Below are the code and all the weights of a small trained network. Each question names an input and a target symbol and asks about switching units off, where a switched-off unit gives its printed mean instead of its output.

import numpy as np


def w(rows, s, z=0):
    codes = np.array(rows[::2]) - 128.0
    scale = np.full(codes.shape[1], s)
    scale[-1] = z or s
    return codes * scale


def softmax(a):
    e = np.exp(a - a.max(-1, keepdims=True))
    return e / e.sum(-1, keepdims=True)


def log_softmax(a):
    a = a - a.max(-1, keepdims=True)
    return a - np.log(np.exp(a).sum(-1, keepdims=True))


def net(x, mask):
    ids = ['ΘΞΣΩβγδεηλμπτφ'.index(c) for c in x.split()]
    T = len(ids)
    res = E[ids] + P[:T]
    u = 0
    for l in range(3):
        r = res
        for j in range(2):
            rows = slice(3 * j, 3 * j + 3)
            q, k, v = (r @ M[l][rows].T for M in (Q, K, V))
            z = softmax(np.where(np.tri(T) > 0, q @ k.T / 3**0.5, -1e9)) @ v
            o = O[l][rows]
            res = res + np.where(mask[u + j], z, o[:, -1]) @ o[:, :-1]
        u += 2
    return log_softmax(res[-1] @ U[:, :-1].T + U[:, -1])


Q, K, V, O = {}, {}, {}, {}
E = w([
[157,165,139,176,96,67,99,123,107,122,151],'Θ',
[120,147,127,177,164,167,182,144,75,210,232],'Ξ',
[209,121,157,173,185,124,190,131,225,166,34],'Σ',
[129,93,114,191,102,100,133,153,120,180,69],'Ω',
[140,147,113,141,120,51,161,103,172,153,99],'β',
[6,156,137,141,125,123,178,127,195,58,154],'γ',
[155,126,112,136,115,91,105,81,147,102,102],'δ',
[150,63,139,152,93,159,77,208,226,143,198],'ε',
[151,90,105,164,110,92,124,86,122,101,131],'η',
[136,200,71,181,208,155,88,98,189,94,223],'λ',
[114,188,136,186,127,65,138,173,113,192,98],'μ',
[124,87,116,188,91,113,124,130,41,124,100],'π',
[160,131,231,31,104,162,146,126,116,124,143],'τ',
[104,178,145,147,135,84,74,85,121,111,46],'φ',
],0.013)
P = w([
[189,204,43,93,40,196,171,219,128,106,118],'0',
[68,139,76,62,117,63,38,79,153,200,108],'1',
[143,114,99,72,198,86,195,239,99,93,130],'2',
[168,219,170,195,63,199,146,111,139,103,111],'3',
[44,110,116,108,139,74,19,70,141,203,146],'4',
[139,86,145,112,213,78,183,220,111,104,161],'5',
[154,185,208,226,47,207,180,80,163,100,124],'6',
[34,81,149,142,151,71,28,57,138,193,184],'7',
[146,59,191,150,228,90,178,207,114,111,182],'8',
[140,143,232,254,35,234,220,38,191,103,134],'9',
[20,78,195,161,149,86,40,41,143,174,204],'10',
],0.0095)
Q[0] = w([
[63,164,143,227,48,37,56,75,88,150,64],'L0H1',
[137,72,58,51,229,168,202,93,225,139,198],'L0H1',
[167,163,73,94,81,56,100,134,42,74,147],'L0H1',
[133,107,90,229,183,1,197,249,123,104,236],'L0H2',
[76,204,181,156,108,224,108,134,118,53,135],'L0H2',
[186,185,109,243,63,220,204,168,115,98,123],'L0H2',
],0.007)
K[0] = w([
[161,157,188,187,74,198,157,123,139,135,98],'L0H1',
[158,68,128,103,227,30,99,139,119,124,169],'L0H1',
[163,144,64,111,96,133,139,171,123,117,122],'L0H1',
[138,65,93,250,170,62,143,123,130,142,176],'L0H2',
[136,126,117,68,138,159,80,65,124,172,163],'L0H2',
[222,113,122,113,152,143,153,116,74,214,157],'L0H2',
],0.012)
V[0] = w([
[118,141,254,175,138,131,150,87,156,96,196],'L0H1',
[134,169,110,153,131,142,23,159,91,94,198],'L0H1',
[125,36,182,126,241,46,129,105,142,131,136],'L0H1',
[204,37,96,148,128,141,45,145,55,129,92],'L0H2',
[107,54,178,166,55,169,148,54,127,54,199],'L0H2',
[69,78,75,119,95,139,103,168,128,99,107],'L0H2',
],0.0065)
O[0] = w([
[61,76,192,181,207,156,147,72,168,211,78,207],'L0H1',
[112,100,88,78,180,254,76,129,96,98,137,131],'L0H1',
[202,57,139,107,198,34,166,39,170,139,213,59],'L0H1',
[127,36,52,131,94,202,223,68,146,123,128,2],'L0H2',
[125,90,108,163,85,79,70,154,29,35,157,144],'L0H2',
[78,57,141,83,152,54,177,173,80,127,149,139],'L0H2',
],0.0062,0.006)
Q[1] = w([
[46,143,214,129,132,134,206,201,184,48,140],'L1H1',
[32,139,52,91,57,156,80,81,124,134,248],'L1H1',
[15,110,200,169,113,79,3,91,133,214,147],'L1H1',
[191,162,90,157,108,85,109,59,113,106,52],'L1H2',
[20,204,138,124,156,109,203,79,72,45,104],'L1H2',
[179,142,102,190,207,127,195,158,120,170,99],'L1H2',
],0.008)
K[1] = w([
[31,117,167,128,151,51,152,160,122,75,75],'L1H1',
[73,150,98,54,96,144,97,105,123,116,255],'L1H1',
[112,87,237,159,148,156,131,84,142,107,218],'L1H1',
[194,181,130,99,81,181,181,85,132,69,18],'L1H2',
[60,202,175,142,160,79,154,76,70,69,127],'L1H2',
[124,140,82,226,174,165,160,147,142,160,90],'L1H2',
],0.0098)
V[1] = w([
[108,146,92,233,199,150,115,91,148,152,254],'L1H1',
[169,86,197,140,40,148,106,190,200,125,204],'L1H1',
[84,106,158,90,106,114,103,61,184,22,97],'L1H1',
[177,162,123,176,76,212,165,113,106,94,130],'L1H2',
[119,89,101,115,114,124,133,156,204,48,101],'L1H2',
[157,70,114,18,157,115,135,182,86,141,161],'L1H2',
],0.0068)
O[1] = w([
[190,205,70,151,175,63,188,149,100,107,14,148],'L1H1',
[232,133,76,119,211,232,124,111,148,169,205,196],'L1H1',
[144,102,188,224,178,132,70,166,101,79,156,189],'L1H1',
[131,124,178,96,83,88,120,161,174,101,214,3],'L1H2',
[129,94,80,108,170,81,147,186,186,105,68,124],'L1H2',
[93,100,195,129,166,141,126,94,178,141,2,30],'L1H2',
],0.0072,0.0042)
Q[2] = w([
[119,150,209,37,199,182,196,231,88,2,214],'L2H1',
[88,149,24,148,197,62,38,70,124,130,140],'L2H1',
[52,113,43,150,89,131,52,143,152,170,207],'L2H1',
[91,191,2,196,145,126,89,174,137,27,46],'L2H2',
[134,191,25,187,181,139,111,184,171,43,194],'L2H2',
[73,114,60,82,206,87,131,19,115,211,102],'L2H2',
],0.0063)
K[2] = w([
[200,146,199,46,109,121,45,171,101,118,80],'L2H1',
[113,160,87,210,159,115,80,145,102,155,161],'L2H1',
[2,172,68,104,154,89,127,200,122,107,186],'L2H1',
[150,77,190,169,218,55,63,60,24,174,63],'L2H2',
[186,111,126,190,219,101,138,87,103,113,187],'L2H2',
[110,128,77,62,178,148,76,180,124,168,123],'L2H2',
],0.0079)
V[2] = w([
[90,113,197,243,124,169,197,130,80,147,120],'L2H1',
[165,97,205,59,142,113,170,97,2,125,169],'L2H1',
[136,50,195,111,228,67,198,135,96,150,69],'L2H1',
[152,164,136,31,119,107,117,230,70,114,168],'L2H2',
[158,153,113,180,124,93,21,107,86,221,178],'L2H2',
[136,66,96,92,186,123,52,160,114,165,151],'L2H2',
],0.005)
O[2] = w([
[64,122,16,70,3,114,174,140,155,154,142,135],'L2H1',
[81,144,185,18,190,140,181,167,136,174,161,73],'L2H1',
[40,152,168,71,114,153,131,132,175,67,139,2],'L2H1',
[131,73,164,146,124,90,219,65,180,65,84,217],'L2H2',
[48,69,94,28,80,160,91,180,222,60,116,182],'L2H2',
[81,161,57,76,113,125,117,91,197,143,167,147],'L2H2',
],0.0055,0.0072)
U = w([
[202,172,121,132,83,175,140,237,94,78,201,253],'Θ',
[122,140,218,212,133,183,93,37,147,192,123,147],'Ξ',
[127,178,147,155,120,175,161,74,211,90,71,76],'Σ',
[89,97,88,146,67,148,195,80,167,128,79,89],'Ω',
[137,152,140,137,113,2,134,93,196,176,158,19],'β',
[191,152,108,141,212,79,138,174,65,105,61,95],'γ',
[164,124,106,86,117,87,119,104,118,78,144,126],'δ',
[126,38,125,129,158,149,130,167,154,108,94,52],'ε',
[158,66,72,115,112,95,151,58,95,71,151,108],'η',
[125,136,62,80,189,186,76,122,144,176,160,143],'λ',
[114,187,79,75,107,107,175,113,96,220,93,152],'μ',
[115,56,84,116,111,166,153,137,43,133,120,96],'π',
[91,146,160,47,164,140,159,189,149,142,149,150],'τ',
[49,112,133,109,102,70,54,167,101,115,114,109],'φ',
],0.0069,0.0053)

Each question gives the input, a string of symbols that net reads in full, and the target symbol t.
The units are the heads (3 rows each of Q, K, V and O). Each row of codes is followed by its name. A weight is (code - 128) times the scale printed after its matrix; where a second scale follows, it is the last column's (O and U).
mask holds one flag per head, layer by layer. A switched-off head (its flag False) gives its mean, the last column of its rows in O, instead of its output. The means were averaged over made-up inputs and are rounded, as every weight is.
A unit's drop is (log p(t) with every unit on - log p(t) with that unit switched off) / (log p(t) with every unit on - log p(t) with every unit switched off).
The circuit of an input: a set's keep is (log p(t) with only the set's units on - log p(t) with every unit switched off) / (log p(t) with every unit on - log p(t) with every unit switched off). Starting from all 6 units, units are removed one at a time, each time the one whose removal leaves the highest keep (on an exact tie, the one counted first), for as long as the keep stays at least 0.8.
circuit, biggest first: the units of the circuit, biggest drop first
unit that matters most: the unit with the biggest drop
which heads matter: for each layer, one digit per head in row order, 1 if its drop is at least 0.15 and else 0, layers parted by /
input γ γ Σ τ γ γ Ξ γ Ξ γ, target Ω: unit that matters most	L2H1
input γ ε τ τ π, target Ξ: circuit, biggest first	L1H1; L0H1; L2H2
input γ Ξ Ω γ γ γ γ Θ η δ Ω, target φ: which heads matter	01 / 10 / 11
input γ φ η Θ ε γ Ξ, target Θ: circuit, biggest first	L0H2; L2H2; L1H2
input Ξ γ δ γ η γ γ Θ γ ε, target Θ: which heads matter	00 / 01 / 01
input φ Ξ γ, target γ: circuit, biggest first	L0H1; L2H1; L1H2
input Ξ τ η Ξ Θ γ γ Ξ Ω γ φ, target φ: which heads matter	01 / 00 / 01
input τ γ τ, target γ: which heads matter	11 / 01 / 11
input γ λ Ξ γ, target Ξ: circuit, biggest first	L0H2; L1H1; L0H1
input λ τ τ γ λ η γ γ τ, target γ: which heads matter	11 / 11 / 01
input τ Θ γ Ω Θ, target φ: circuit, biggest first	L0H1; L1H1; L2H2
input γ ε τ λ Θ γ η, target Θ: circuit, biggest first	L1H2; L2H2
input γ γ β γ β, target φ: which heads matter	01 / 00 / 01
input μ γ τ φ, target Θ: circuit, biggest first	L1H2
input δ δ Θ ε τ η γ ε, target λ: circuit, biggest first	L1H1; L2H2; L0H1
input Ξ τ γ τ λ τ γ τ γ, target τ: which heads matter	01 / 00 / 11
input τ τ Σ γ, target Θ: which heads matter	00 / 01 / 00
input γ ε Σ μ Ξ δ γ φ τ, target τ: which heads matter	00 / 00 / 10
input τ τ ε ε Ω Ξ π γ Ω ε Θ, target λ: circuit, biggest first	L1H1; L2H2
input τ γ μ Θ Ξ, target μ: which heads matter	00 / 10 / 00
input τ μ γ, target γ: unit that matters most	L0H1
input τ τ δ Ω, target Θ: circuit, biggest first	L1H2; L0H1
input ε γ η, target η: which heads matter	11 / 10 / 01
input τ ε Σ τ ε φ Σ π η γ, target Θ: circuit, biggest first	L1H2; L0H2; L2H2
